Each row is followed by its class.
[ 14  -8  -4   3  -8 -25  -3   0   6  10  -8  -5   3 -12  -1   4   1   9
   6  -8  -5   8  21  -8  -4   2   1] : sq
[  3   0 -41   4  10 -15   4 -22  -2  -7 -42  13   3   4   4   8  11 -37
  10  -8  -6  -6  -5  -5 -12  -5   1] : sq
[ 44 -80 -19   0  11 -22  -2 -30   5  -5 -45 -29 -20 -11  53 -16 -29  -9
  22   9 -10  -1  -6  11  37   6 -56] : sq
[ 15 -11 -14   1  16 -10 -26   0  10  -7  -4  -5   9   6 -13   6   9   6
  -1  -6   1  -3  -1  -5  20 -10  -5] : sq
[ 16 -24   0 -17   7 -13  24 -28  15 -21  23 -24 -15 -24   5  25 -11  23
  -3  14  -5   2  16   6  39  16 -50] : gj
[ 21 -24 -14   6  18 -10 -11 -23   3  -8 -47 -14 -10 -15  29   9 -16   7
  24  -1  -4  -4  12  18 -14   0   5] : sq
[ 13  -8  -5  16  -7 -19   4   0  15  13  10  -1  25 -11  18 -17  -5   5
 -25  -3  -9  -5   0  12  31  -8 -49] : sq
[-31  31  -7   4  -5  12  33  -5  11 -36  30   9 -14  17 -53  11  19 -27
 -67  -6  -9  10   3  19   4  -7  70] : nr
[-34 -16   6   2   8 -25 -14  -5   3  34 -12  -4   4 -21  17 -17  16  -2
  -7 -16  -7  -6  -4 -17   5   9 -14] : sq
[ 21  -8 -16  -4  23 -23 -10 -10  17 -10 -48  -9  -3  10  22   5   5  10
  45  -1  -7  -1  -2  -8  13  -1   1] : sq
[ 26 -13  -9   4  62 -35   1 -25   5   7 -34 -19  -3 -17  47 -29  -8 -10
   0   4  -8   3  -2  25  -7 -17  -7] : sq
[ 12 -50 -20   1  12 -33  13 -17  36 -23   8  -1 -20 -16  22  47 -41   5
  41  20   8  -1   5   1  44   0 -37] : sq
[-42  -5  17   5  -3   9  26   7  15 -18  42   6   1 -22 -27  60   8  -4
  15  14   3  10 -12 -23  20   6 -12] : nr
[ 14   1  -5  -8  21 -25 -27  -1   0   4 -78   3  26  27  28 -25  13   1
  21   6  -9 -14  19 -23 -45 -15 -41] : sq
[ 25 -39  -1  -2  33 -17   2 -25  19   6 -60   0   9 -10  27   7 -11 -11
  -4  -1 -21  10  20   4   6 -11  -2] : sq
[-11 -10   5  -6  12 -18  24 -14  20 -34  -6 -12 -13  -9 -15  49  -6 -21
 -12  19  -5   7   7   5 -16 -28  -2] : gj
[ 28  -6   2  -8   9 -29  -2  -7  28 -10 -32   6  -9  17  19   1  10 -16
  36   0 -10  14  15  -3 -12 -10  -2] : sq
[  7 -51 -51 -19  23 -13  -3  -8  14 -14 -18  -1   4  -2  23  12 -19 -14
  43   0  -4 -22  -5   6  26  -8  -9] : sq
[ 24 -22  10   0  23 -44  -6 -14   6 -10 -40 -15 -21 -12  13  -6  -4  -7
  26   5  -5 -20  29   5  15  -2  -5] : sq
[ 21  -8  -6  15   8  -8 -11 -10   3  16 -60 -11 -11 -51  25   5 -26  -4
   8  45  -5   5  -5  -3  10   6 -48] : sq
[  24  -18    0   -9   15  -22   -4  -20   19   -7  -18   -2  -15    6
    4   -8  -12  -18   29  -10    0  -10   12    6   12 -101   -2] : sq
[ 35  -6  -9   3  -7 -13   3   4  21  -2 -38   4 -23   9  -1  14 -10 -11
   2  22  -7  53  17 -12 -18 -15  -7] : nr
[  8   8   6  10   6 -22 -14   2  12  18 -57  17  -1  34  -9 -17  20  -7
  16  25  -7   9 -10 -21 -25 -15   7] : sq
[ 17 -17   2  11  20 -17  -9 -10   3   8 -21 -18   0  -9  29  -9  -1  20
  32 -14  -4  -4 -21 -11  22   9   0] : sq
[ 30  -8  10   6  16 -28 -23 -12  10  13 -35 -13  -4  -3  27 -15 -15  -1
  25 -16  -5   3 -15  -5  20 -26 -15] : sq
[ 17 -34   5  -5  10 -37 -13  11  -7  11   2  32   9 -10  27 -24  21  -7
  58 -11 -11  -5  -1 -28  41 -15  60] : sq
[  1  18  -4  -1  10  -7  12  -4   7  -8  -6   9  -8   6 -13 -15  16 -15
 -28  16   8   5  24   3 -13  -4   8] : sq
[ 35 -39   2   6  11 -25   4  -8  24  -8  16  26   1 -21   9  10 -14  11
  13  11 -21  -1  34  10  49  11 -15] : sq
[ 40 -55  -5  -3  40 -31   9 -34   8   7  -1 -11 -23 -14  37 -26  -3  -4
  39  -4  -7 -10  -6  14  36 -12  28] : sq
[  7   4  -4   0  31 -18   5  -3  -2  -1 -17   1  11  -8  -5  -7  11 -13
   0 -21  -5 -12  10 -12   0   7  12] : sq
[ 23 -19 -11  -4  11 -22  -8  19   9   0 -37 -11  -6  -5  23 -26   2   0
  35  17   0 -23  11   5 -13  -1  -5] : sq
[-17   1 -19  15  -7   4   8  -7  -8  -2 -30 -11 -14 -34  11  29  -7 -19
   9  16  -7  -2  -2 -12 -15  12 -41] : gj
[ 11 -25   5  13   7 -28   0   8  23  23  26 -19   3  -4 -10  -3   1  42
  33  -1   1  14  20   8  44  -2  23] : sq
[ 19 -26 -35  -1  16  -8   4  -8   9  -6  -7  12 -23   5   8  10  -2  11
   9   7  -5  13   4   8  16  -7  -9] : sq
[ -6 -10  -7   3  21 -11  16   5   4   6  20  -4  -2  -9  -4   1 -20   6
  22  -9  -4   8   0 -28   2   7  29] : sq
[  5  36  13   2  16  -1   4   4  -1   5 -62  20  20  38  29 -37   2 -37
 -18 -24  -4  -4   7   1 -47  16 -15] : sq
[ 16 -32  -1  15  10 -31   1 -16  17   0  28 -17   2  -7  30  -4 -25  -9
  16 -16  15   1  -3  -3  22  -3   7] : sq

Each row is followed by its class.
[ 20  16  -9 -25  -1  15 -60 -35  35 -38  15  22   5 -26   8 -30  -1  38
  26  52  20 -21 -26  60  24 -46   4] : H
[ 11  -7  -7   2   9  -1   8 -11   4   3  42   2  -1  12   0   6  -4 -11
 -27 -12  -5   9  11   9  -3 -23 -13] : W
[  9 -12  -5  -2   7  -4  26  -8  -1   9  51  -2   0  27  -8   9   1 -28
 -35 -22 -14  14  27   3  -5 -14  -7] : W
[-16   0  -9   0  -4  -5  -1  -9  -7   0  11 -12   7   1   0 -11 -11   9
   4 -10  -1  -1   3   3   6 -11 -12] : D
[  3   0   3  -3   0   7 -11   0   6   4  -2  12   5  -8   9  -1   9   3
   8  12   5  -2  -5   3   4   4   7] : X
[  0   5  -2   2  -4   5  -3   5   5   5  -4   8   5  -3   2   7   8  -3
  11  18   1  -3   4 -17   2  16  16] : X
[ -6   1   6   2   0  -1   9   5  -3   6  -4  -2   6   8  -7   7   1  -1
  11  -5  -4   0   6 -11  -2   9   3] : X
[ -7   3   0  -1   2  -1   2 -11  -3   1 -21  -1   2   3   0 -11   0   6
   4 -15   1   3  -1   8  -1  -5 -10] : H
[  7 -12  -5  -6  12  -1  17 -14  -1   2  51  -5   7  22  -9  10   1 -15
 -25 -20 -15   4  18   7  -5 -15  -8] : W
[  6   1   4   0  -7   6  -5   7   6   6 -12  10 -10  -2  10   0   2  -6
 -17  13   0   2 -15   3 -14  10  13] : V
[  0   5 -13   2  -9   1   0  16 -15   0  -2   1  -7  -6   8   3 -14  -2
   2   5  -9 -10  -8   4   5   5  -5] : H
[ 5  4 -6  0  1  3 -8  2  1 -9  6  3 14 -2  2 -1 -1  3 29 19 10 -9 -6  4
  6  0  3] : X
[ -6   2   6  10  -2  -6  24  12 -16  12 -14 -11 -10   7  -3  11   2  -8
 -13 -18  -4  12   8 -29  -8  18   0] : V
[  3   0  -7  -6   6   0  13  13   1   1 -13   2  12  10  -2   2   2  -5
  22 -12  -7   2   3   5   2   6  -3] : D
[ -9  -1   7  10   2  -6  27   3 -12  11 -11 -14   2  13  -2   2  -2 -13
   7 -26  -3  16  11 -11  -8  14  -3] : H
[  8 -15   0  -1  13  -2  15 -19  -1   6  54  -2  -1  24  -8   7   3 -14
 -40 -25 -10   9  23   4  -8 -21 -13] : W
[  4 -16   2   5   8   2  31  -8  -1  14  34  -4  -2  27  -9  10   5 -28
 -38 -25 -13   9  27   0 -12 -11 -10] : W
[ -3  -3   3 -15   0   3  -1 -17   3 -10   5  -3  11   4  -2  -6  -3   8
  10 -11  10   1   0   7   1  -8  -1] : H
[  3  -2  -4   5   6  -2  15  -2  -3   8  15  -7  19   4  -2   5  -1  -8
  21 -11  -9  -2  11  -2   0   3  -6] : D
[  0   1 -18   7  -1 -10  -2   4 -28   0  13   3  -7   1  -1  -3  -3   3
 -12  -3  -6   5   1   0   0 -10  -9] : H
[  1  -1  13   1  -2   3  -1   6   9   5   1   3   6  -5  -9  21   8  -7
  -1  10   5  -2  15 -18  -5  15  15] : X
[ -1  -3 -10   0 -11   0   1  -3  -1   2  -4  -7   4   0  -1   3  -2  -6
   4   0   3  10   0  -6  -2   9   6] : X
[  7 -14   4  -2  12  -6  22 -15  -7   4  48  -4   0  23  -8   2  -3 -13
 -39 -35  -8  14  28   5  -8 -22 -20] : W
[ -5  -3  -9   2   1 -14   7   6 -11  -4  -3  -8   0 -12  -1   1  -9   3
   9 -11  -7   4  -4   1   2  -1 -11] : D
[  2 -12  -3  -3  11   1  20 -12  -1   1  51  -5  -2  25 -13  10   0 -19
 -35 -21 -12   7  23   6  -5 -20 -14] : W
[  8   3 -11   2   5  -2  -3   6  -7  10   8   0  -2   1   1   4  -2  -4
 -14  12  -5   2   1  -1   1  -1  -8] : H
[18  8 -7  0  2  4 -5  2  0 -8 -2  9  8 -3  2  1  0  2 20  6 -1 -5 -2  8
  9  1  7] : X
[ -6   3  -3   8   3  -7  21   7 -18   9  -1  -7   5   7  -4   2  -3  -4
  -3 -24  -2   7  10  -7  -3  -2  -1] : D
[ -7 -10  -4   1   1  -2   2  -3  -9  -6  -8  -5   3   0   2  -3  -9   3
   4 -22  -1   1   2   5   5  -9  -9] : D
